Below are the code and all the weights of a small trained network. Each question names an input and a target symbol and asks about switching units off, where a switched-off unit gives its printed mean instead of its output.

import numpy as np


def w(rows, s, z=0):
    codes = np.array(rows[::2]) - 128.0
    scale = np.full(codes.shape[1], s)
    scale[-1] = z or s
    return codes * scale


def norm(h):
    return h / np.sqrt((h * h).mean(-1, keepdims=True) + 1e-5)


def softmax(a):
    e = np.exp(a - a.max(-1, keepdims=True))
    return e / e.sum(-1, keepdims=True)


def log_softmax(a):
    a = a - a.max(-1, keepdims=True)
    return a - np.log(np.exp(a).sum(-1, keepdims=True))


def net(x, mask):
    ids = ['αβεηθμτ'.index(c) for c in x.split()]
    T = len(ids)
    res = E[ids] + P[:T]
    u = 0
    for l in range(3):
        r = norm(res)
        for j in range(3):
            rows = slice(2 * j, 2 * j + 2)
            q, k, v = (r @ M[l][rows].T for M in (Q, K, V))
            z = softmax(np.where(np.tri(T) > 0, q @ k.T / 2**0.5, -1e9)) @ v
            o = O[l][rows]
            res = res + np.where(mask[u + j], z, o[:, -1]) @ o[:, :-1]
        u += 3
    return log_softmax(norm(res)[-1] @ U[:, :-1].T + U[:, -1])


Q, K, V, O = {}, {}, {}, {}
E = w([
[157,113,146,107],'α',
[147,99,94,98],'β',
[124,103,135,80],'ε',
[223,42,138,162],'η',
[167,157,102,118],'θ',
[108,151,50,89],'μ',
[102,2,106,126],'τ',
],0.027)
P = w([
[233,165,159,109],'0',
[215,157,150,96],'1',
[233,135,131,129],'2',
[153,144,177,102],'3',
[163,117,132,138],'4',
[154,147,115,177],'5',
[120,153,138,171],'6',
[159,158,72,206],'7',
[83,100,149,126],'8',
[44,106,227,139],'9',
[137,105,134,177],'10',
[222,163,42,254],'11',
],0.0067)
Q[0] = w([
[125,4,121,179],'L0H0',
[140,59,125,84],'L0H0',
[161,107,75,125],'L0H1',
[82,113,89,121],'L0H1',
[78,34,109,121],'L0H2',
[171,49,195,124],'L0H2',
],0.02)
K[0] = w([
[163,3,149,124],'L0H0',
[58,71,169,179],'L0H0',
[110,112,90,170],'L0H1',
[73,122,109,96],'L0H1',
[99,206,49,60],'L0H2',
[17,110,139,95],'L0H2',
],0.019)
V[0] = w([
[154,143,175,59],'L0H0',
[91,56,193,111],'L0H0',
[98,144,111,187],'L0H1',
[10,77,155,125],'L0H1',
[110,133,140,181],'L0H2',
[176,96,144,161],'L0H2',
],0.013)
O[0] = w([
[206,195,81,119,174],'L0H0',
[188,83,2,199,184],'L0H0',
[98,190,155,176,23],'L0H1',
[156,192,72,220,2],'L0H1',
[60,141,144,152,14],'L0H2',
[93,167,179,83,133],'L0H2',
],0.0086,0.0078)
Q[1] = w([
[157,111,137,134],'L1H0',
[171,140,230,167],'L1H0',
[6,177,60,141],'L1H1',
[138,174,58,99],'L1H1',
[137,88,161,196],'L1H2',
[102,98,92,47],'L1H2',
],0.019)
K[1] = w([
[153,144,213,110],'L1H0',
[227,161,200,89],'L1H0',
[107,249,182,88],'L1H1',
[76,178,107,103],'L1H1',
[202,143,104,81],'L1H2',
[35,120,85,191],'L1H2',
],0.019)
V[1] = w([
[161,132,127,180],'L1H0',
[118,197,60,57],'L1H0',
[156,82,176,211],'L1H1',
[171,110,43,205],'L1H1',
[153,11,104,181],'L1H2',
[212,112,254,203],'L1H2',
],0.015)
O[1] = w([
[135,111,115,78,89],'L1H0',
[180,208,251,177,160],'L1H0',
[130,34,147,101,128],'L1H1',
[142,124,171,26,255],'L1H1',
[55,184,59,70,254],'L1H2',
[44,36,61,27,61],'L1H2',
],0.012,0.0085)
Q[2] = w([
[101,108,7,176],'L2H0',
[124,133,172,26],'L2H0',
[197,21,79,95],'L2H1',
[52,149,62,211],'L2H1',
[59,178,169,233],'L2H2',
[91,167,198,117],'L2H2',
],0.017)
K[2] = w([
[108,76,66,180],'L2H0',
[68,134,134,69],'L2H0',
[161,123,254,63],'L2H1',
[145,184,73,106],'L2H1',
[115,158,221,52],'L2H2',
[47,54,197,124],'L2H2',
],0.02)
V[2] = w([
[156,112,157,230],'L2H0',
[20,171,187,102],'L2H0',
[134,102,215,54],'L2H1',
[121,42,48,181],'L2H1',
[171,149,247,107],'L2H2',
[39,151,107,228],'L2H2',
],0.013)
O[2] = w([
[100,185,141,24,63],'L2H0',
[129,49,255,69,118],'L2H0',
[168,157,127,52,225],'L2H1',
[103,160,39,221,29],'L2H1',
[21,7,62,125,139],'L2H2',
[243,83,110,19,8],'L2H2',
],0.0076,0.014)
U = w([
[90,102,125,166,129],'α',
[105,165,175,99,2],'β',
[212,168,104,114,71],'ε',
[118,2,102,154,173],'η',
[128,44,218,87,112],'θ',
[203,72,169,235,241],'μ',
[168,91,95,83,79],'τ',
],0.01,0.0044)

Each question gives the input, a string of symbols that net reads in full, and the target symbol t.
The units are the heads (2 rows each of Q, K, V and O). Each row of codes is followed by its name. A weight is (code - 128) times the scale printed after its matrix; where a second scale follows, it is the last column's (O and U).
mask holds one flag per head, layer by layer. A switched-off head (its flag False) gives its mean, the last column of its rows in O, instead of its output. The means were averaged over made-up inputs and are rounded, as every weight is.
A unit's drop is (log p(t) with every unit on - log p(t) with that unit switched off) / (log p(t) with every unit on - log p(t) with every unit switched off).
The circuit of an input: a set's keep is (log p(t) with only the set's units on - log p(t) with every unit switched off) / (log p(t) with every unit on - log p(t) with every unit switched off). Starting from all 9 units, units are removed one at a time, each time the one whose removal leaves the highest keep (on an exact tie, the one counted first), for as long as the keep stays at least 0.8.
circuit, biggest first: the units of the circuit, biggest drop first
most important unit: the unit with the biggest drop
heads that matter: for each layer, one digit per head in row order, 1 if its drop is at least 0.15 and else 0, layers parted by /
drop of u: that unit's drop, to one decimal
input θ ε ε β θ μ β, target μ: most important unit : L1H2
input ε ε ε θ ε θ μ θ α, target μ: heads that matter : 010 / 001 / 000
input ε ε β α, target ε: circuit, biggest first : L2H0, L0H0
input ε μ ε θ α ε θ η α ε ε, target ε: circuit, biggest first : L0H0, L2H2
input β ε α, target ε: circuit, biggest first : L1H1, L0H0
input θ θ θ ε ε η β, target η: circuit, biggest first : L2H0, L2H2
input β ε θ μ θ θ, target μ: heads that matter : 000 / 011 / 000
input μ θ θ θ μ ε β, target μ: heads that matter : 000 / 101 / 000
input θ θ β ε ε θ θ, target θ: heads that matter : 100 / 000 / 000
input η ε β ε ε β η θ τ μ, target α: circuit, biggest first : L0H0, L1H1
input η θ β ε θ μ α, target μ: heads that matter : 000 / 001 / 000
input ε ε θ ε η β θ α θ μ ε, target μ: heads that matter : 010 / 001 / 000
input θ θ ε ε τ α β η θ β τ, target τ: heads that matter : 110 / 000 / 001
input θ ε τ ε α β ε τ β β, target ε: most important unit : L2H2
input α μ ε α η, target η: drop of L1H1 : 0.2
input θ θ ε η ε α θ η, target θ: drop of L2H1 : 0.2
input β β β η α, target η: drop of L1H1 : 0.3
